Below is a small trained network, with its code and all its weights. Each question gives an input and a target symbol and asks what happens when units are switched off, that is, made to give their printed mean instead of their output.

import numpy as np


def w(rows, s, z=0):
    codes = np.array(rows[::2]) - 128.0
    scale = np.full(codes.shape[1], s)
    scale[-1] = z or s
    return codes * scale


def f(y):
    return y / 2 * (1 + np.tanh(0.7978845608 * (y + 0.044715 * y**3)))


def softmax(a):
    e = np.exp(a - a.max(-1, keepdims=True))
    return e / e.sum(-1, keepdims=True)


def log_softmax(a):
    a = a - a.max(-1, keepdims=True)
    return a - np.log(np.exp(a).sum(-1, keepdims=True))


def net(x, mask):
    ids = ['βζθλμπσ'.index(c) for c in x.split()]
    T = len(ids)
    res = E[ids] + P[:T]
    u = 0
    for l in range(3):
        q, k, v = (res @ M[l].T for M in (Q, K, V))
        z = softmax(np.where(np.tri(T) > 0, q @ k.T / 3**0.5, -1e9)) @ v
        res = res + np.where(mask[u], z, O[l][:, -1]) @ O[l][:, :-1]
        u += 1
        y = f(res @ A[l][:, :-1].T + A[l][:, -1])
        res = res + np.where(mask[u : u + 12], y, B[l][:, -1]) @ B[l][:, :-1]
        u += 12
    return log_softmax(res[-1] @ U[:, :-1].T + U[:, -1])


Q, K, V, O, A, B = {}, {}, {}, {}, {}, {}
E = w([
[141,135,212,92,103,175],'β',
[109,128,176,189,105,117],'ζ',
[34,4,92,46,198,108],'θ',
[238,162,95,104,56,24],'λ',
[234,2,90,153,196,110],'μ',
[87,182,111,186,132,122],'π',
[117,187,139,100,126,170],'σ',
],0.0092)
P = w([
[153,137,138,145,167,112],'0',
[108,126,76,151,82,174],'1',
[113,120,73,151,47,193],'2',
[129,94,90,87,2,223],'3',
[107,148,135,157,156,85],'4',
[106,177,131,160,182,68],'5',
[187,198,226,73,252,36],'6',
[130,137,146,108,135,139],'7',
[122,130,151,135,123,141],'8',
[106,140,80,152,17,165],'9',
],0.0077)
Q[0] = w([
[179,53,31,119,11,192],'0.h0',
[92,159,81,194,7,214],'0.h0',
[160,69,74,93,254,43],'0.h0',
],0.0098)
K[0] = w([
[184,95,217,66,253,66],'0.h0',
[122,229,236,151,225,22],'0.h0',
[176,2,118,62,46,254],'0.h0',
],0.009)
V[0] = w([
[108,181,2,197,169,73],'0.h0',
[182,143,81,67,114,89],'0.h0',
[143,184,78,50,180,230],'0.h0',
],0.007)
O[0] = w([
[86,117,237,190,75,87,160],'0.h0',
[72,101,146,103,154,156,249],'0.h0',
[128,152,157,216,171,254,79],'0.h0',
],0.0092,0.0012)
A[0] = w([
[124,193,186,96,109,173,175],'0.n0',
[221,70,155,119,87,153,242],'0.n1',
[119,224,176,201,149,255,166],'0.n2',
[204,73,84,169,154,175,253],'0.n3',
[17,131,93,57,171,147,229],'0.n4',
[74,81,108,169,164,219,222],'0.n5',
[130,55,100,41,62,101,34],'0.n6',
[235,214,101,131,44,54,202],'0.n7',
[37,195,207,200,69,131,155],'0.n8',
[89,167,74,92,197,221,5],'0.n9',
[107,194,205,185,205,64,164],'0.n10',
[156,84,109,101,83,168,82],'0.n11',
],0.0063,0.0045)
B[0] = w([
[76,160,154,171,100,95,154],'0.n0',
[131,144,50,223,128,95,240],'0.n1',
[119,128,205,254,174,166,162],'0.n2',
[149,95,90,222,143,52,254],'0.n3',
[98,77,129,120,130,20,187],'0.n4',
[62,61,105,166,172,107,201],'0.n5',
[161,122,121,128,96,252,125],'0.n6',
[226,176,48,125,53,115,220],'0.n7',
[72,149,200,72,83,168,186],'0.n8',
[119,67,68,104,171,240,108],'0.n9',
[173,148,233,51,134,143,179],'0.n10',
[102,126,98,164,81,196,125],'0.n11',
],0.0069,0.0047)
Q[1] = w([
[68,154,67,122,1,244],'1.h0',
[47,39,84,235,41,41],'1.h0',
[6,66,124,163,54,138],'1.h0',
],0.006)
K[1] = w([
[192,216,215,92,171,129],'1.h0',
[170,136,114,120,242,2],'1.h0',
[87,164,145,111,214,51],'1.h0',
],0.008)
V[1] = w([
[102,254,127,93,131,198],'1.h0',
[138,197,106,150,95,168],'1.h0',
[176,123,84,103,118,147],'1.h0',
],0.0067)
O[1] = w([
[110,62,187,247,39,40,1],'1.h0',
[141,78,181,120,49,2,95],'1.h0',
[108,96,201,110,156,117,134],'1.h0',
],0.0047,0.011)
A[1] = w([
[72,84,116,33,130,126,65],'1.n0',
[145,167,123,99,103,211,159],'1.n1',
[108,199,201,111,80,170,148],'1.n2',
[193,85,56,184,163,149,113],'1.n3',
[177,90,55,60,164,104,77],'1.n4',
[165,144,90,179,223,127,150],'1.n5',
[140,33,99,135,120,64,68],'1.n6',
[1,86,169,134,195,94,202],'1.n7',
[137,202,187,165,123,249,124],'1.n8',
[134,136,132,97,61,120,2],'1.n9',
[85,104,190,185,176,138,146],'1.n10',
[140,184,149,93,112,55,142],'1.n11',
],0.0072,0.0061)
B[1] = w([
[179,113,121,147,103,198,136],'1.n0',
[95,199,102,93,205,92,155],'1.n1',
[42,170,194,147,68,77,179],'1.n2',
[64,115,168,128,123,58,243],'1.n3',
[120,115,226,201,66,191,224],'1.n4',
[108,44,170,153,170,72,254],'1.n5',
[81,204,130,141,178,161,142],'1.n6',
[178,2,124,80,110,216,203],'1.n7',
[87,162,175,192,219,172,167],'1.n8',
[109,73,215,158,218,139,122],'1.n9',
[184,11,176,156,116,191,154],'1.n10',
[181,109,151,113,25,134,172],'1.n11',
],0.006,0.0079)
Q[2] = w([
[227,127,180,94,213,57],'2.h0',
[25,215,140,104,135,184],'2.h0',
[49,141,3,189,91,159],'2.h0',
],0.0064)
K[2] = w([
[37,98,48,163,51,140],'2.h0',
[118,91,135,115,197,127],'2.h0',
[238,115,254,90,141,115],'2.h0',
],0.0087)
V[2] = w([
[170,148,161,168,194,2],'2.h0',
[84,138,83,86,107,209],'2.h0',
[99,138,174,161,171,76],'2.h0',
],0.0067)
O[2] = w([
[231,137,253,74,191,65,238],'2.h0',
[79,127,45,182,46,140,2],'2.h0',
[152,93,231,89,159,95,193],'2.h0',
],0.0043,0.0041)
A[2] = w([
[212,78,193,137,148,71,50],'2.n0',
[159,163,81,141,141,121,3],'2.n1',
[169,81,33,153,114,161,191],'2.n2',
[183,152,111,128,58,143,20],'2.n3',
[173,98,116,233,101,133,102],'2.n4',
[124,167,200,106,75,105,94],'2.n5',
[251,65,72,104,194,175,177],'2.n6',
[36,64,152,3,80,167,153],'2.n7',
[112,187,145,55,174,174,98],'2.n8',
[73,47,169,183,207,182,32],'2.n9',
[196,103,156,172,92,76,64],'2.n10',
[134,79,72,39,154,227,7],'2.n11',
],0.0061,0.0056)
B[2] = w([
[85,131,45,145,78,186,202],'2.n0',
[2,161,167,106,36,210,115],'2.n1',
[145,113,217,97,160,64,178],'2.n2',
[35,100,173,104,222,198,141],'2.n3',
[155,145,169,32,149,157,160],'2.n4',
[42,98,109,126,69,116,176],'2.n5',
[46,122,125,197,96,49,227],'2.n6',
[77,105,56,74,108,182,186],'2.n7',
[80,159,187,86,163,88,155],'2.n8',
[190,218,92,81,34,160,254],'2.n9',
[66,140,77,107,148,179,162],'2.n10',
[120,194,178,140,50,118,151],'2.n11',
],0.0067,0.0078)
U = w([
[85,188,49,176,159,186,95],'β',
[44,139,190,236,44,65,3],'ζ',
[78,22,74,53,121,187,111],'θ',
[240,237,56,94,22,54,184],'λ',
[144,3,113,242,214,76,224],'μ',
[154,136,164,56,197,138,100],'π',
[230,105,164,194,119,248,113],'σ',
],0.0046,0.005)

Each question gives the input, a string of symbols that net reads in full, and the target symbol t.
The units are the heads (3 rows each of Q, K, V and O) and the neurons (one row each of A and B). Each row of codes is followed by its name. A weight is (code - 128) times the scale printed after its matrix; where a second scale follows, it is the last column's (O, A, B and U).
mask holds one flag per unit, layer by layer, with each layer's heads first. A switched-off unit (its flag False) gives its mean, the last column of its rows in O or B, instead of its output. The means were averaged over made-up inputs and are rounded, as every weight is.
A unit's drop is (log p(t) with every unit on - log p(t) with that unit switched off) / (log p(t) with every unit on - log p(t) with every unit switched off).
The circuit of an input: a set's keep is (log p(t) with only the set's units on - log p(t) with every unit switched off) / (log p(t) with every unit on - log p(t) with every unit switched off). Starting from the 12 units with the biggest drops (on a tie, the unit counted first), units are removed one at a time, each time the one whose removal leaves the highest keep (on an exact tie, the one counted first), for as long as the keep stays at least 0.8.
circuit, biggest first: the units of the circuit, biggest drop first
most important unit: the unit with the biggest drop
top k neurons: the k neurons with the biggest drops, biggest first
top k neurons in layer l: the k neurons of layer l with the biggest drops, biggest first
input σ μ ζ, target σ: top 2 neurons in layer 1	1.n10; 1.n8
input ζ ζ λ ζ λ ζ, target λ: circuit, biggest first	0.h0; 1.n4; 0.n5; 1.n8
input μ μ λ π σ μ π π π π, target ζ: circuit, biggest first	0.h0; 0.n8; 1.h0
input μ σ μ μ μ ζ, target π: most important unit	0.n3
input μ σ λ θ λ λ θ, target θ: circuit, biggest first	2.n7; 1.n7; 0.n7
input λ μ μ β, target θ: circuit, biggest first	0.h0; 2.n7; 0.n3
input π π π β ζ, target ζ: circuit, biggest first	0.h0; 0.n8; 1.h0
input λ σ λ μ μ π π, target π: top 3 neurons in layer 0	0.n3; 0.n10; 0.n1
input σ ζ π, target σ: top 3 neurons	0.n2; 2.n9; 1.n10
input ζ π ζ β, target λ: circuit, biggest first	0.h0; 1.n5; 0.n7
input π β μ λ μ μ σ, target θ: top 3 neurons	0.n7; 1.n7; 2.n7
input λ π μ π μ β ζ σ μ σ, target λ: circuit, biggest first	0.h0; 1.n5; 0.n7
input π λ μ σ π π σ, target σ: top 3 neurons	0.n2; 2.n9; 1.n10
input μ ζ π π ζ π μ π σ, target ζ: top 3 neurons in layer 2	2.n5; 2.n9; 2.n4
input λ λ π, target θ: top 2 neurons	2.n7; 1.n7
input μ λ β, target π: top 2 neurons in layer 0	0.n3; 0.n8
input ζ μ π π μ σ π, target ζ: top 2 neurons	0.n10; 1.n2
input β ζ θ λ β θ λ λ ζ, target β: top 4 neurons	0.n4; 0.n7; 0.n5; 1.n7
input μ ζ β θ π λ σ, target β: most important unit	2.h0
input σ λ θ π θ μ μ β, target β: top 3 neurons in layer 1	1.n7; 1.n4; 1.n8
input π π μ σ, target ζ: top 2 neurons	0.n8; 1.n2
input π ζ μ λ λ π ζ β, target ζ: top neuron	1.n2
input σ π μ ζ ζ ζ μ μ β, target λ: top 2 neurons in layer 2	2.n3; 2.n6
input μ μ π, target π: top 3 neurons in layer 0	0.n3; 0.n8; 0.n1
input λ π μ σ, target θ: top 2 neurons	2.n7; 0.n7
input π λ π ζ, target ζ: top 2 neurons in layer 1	1.n2; 1.n7
input θ β ζ, target β: most important unit	1.h0
input λ λ θ λ β, target θ: top 2 neurons	2.n7; 1.n7
input μ π μ ζ π θ μ π μ σ, target π: top 2 neurons in layer 0	0.n3; 0.n8
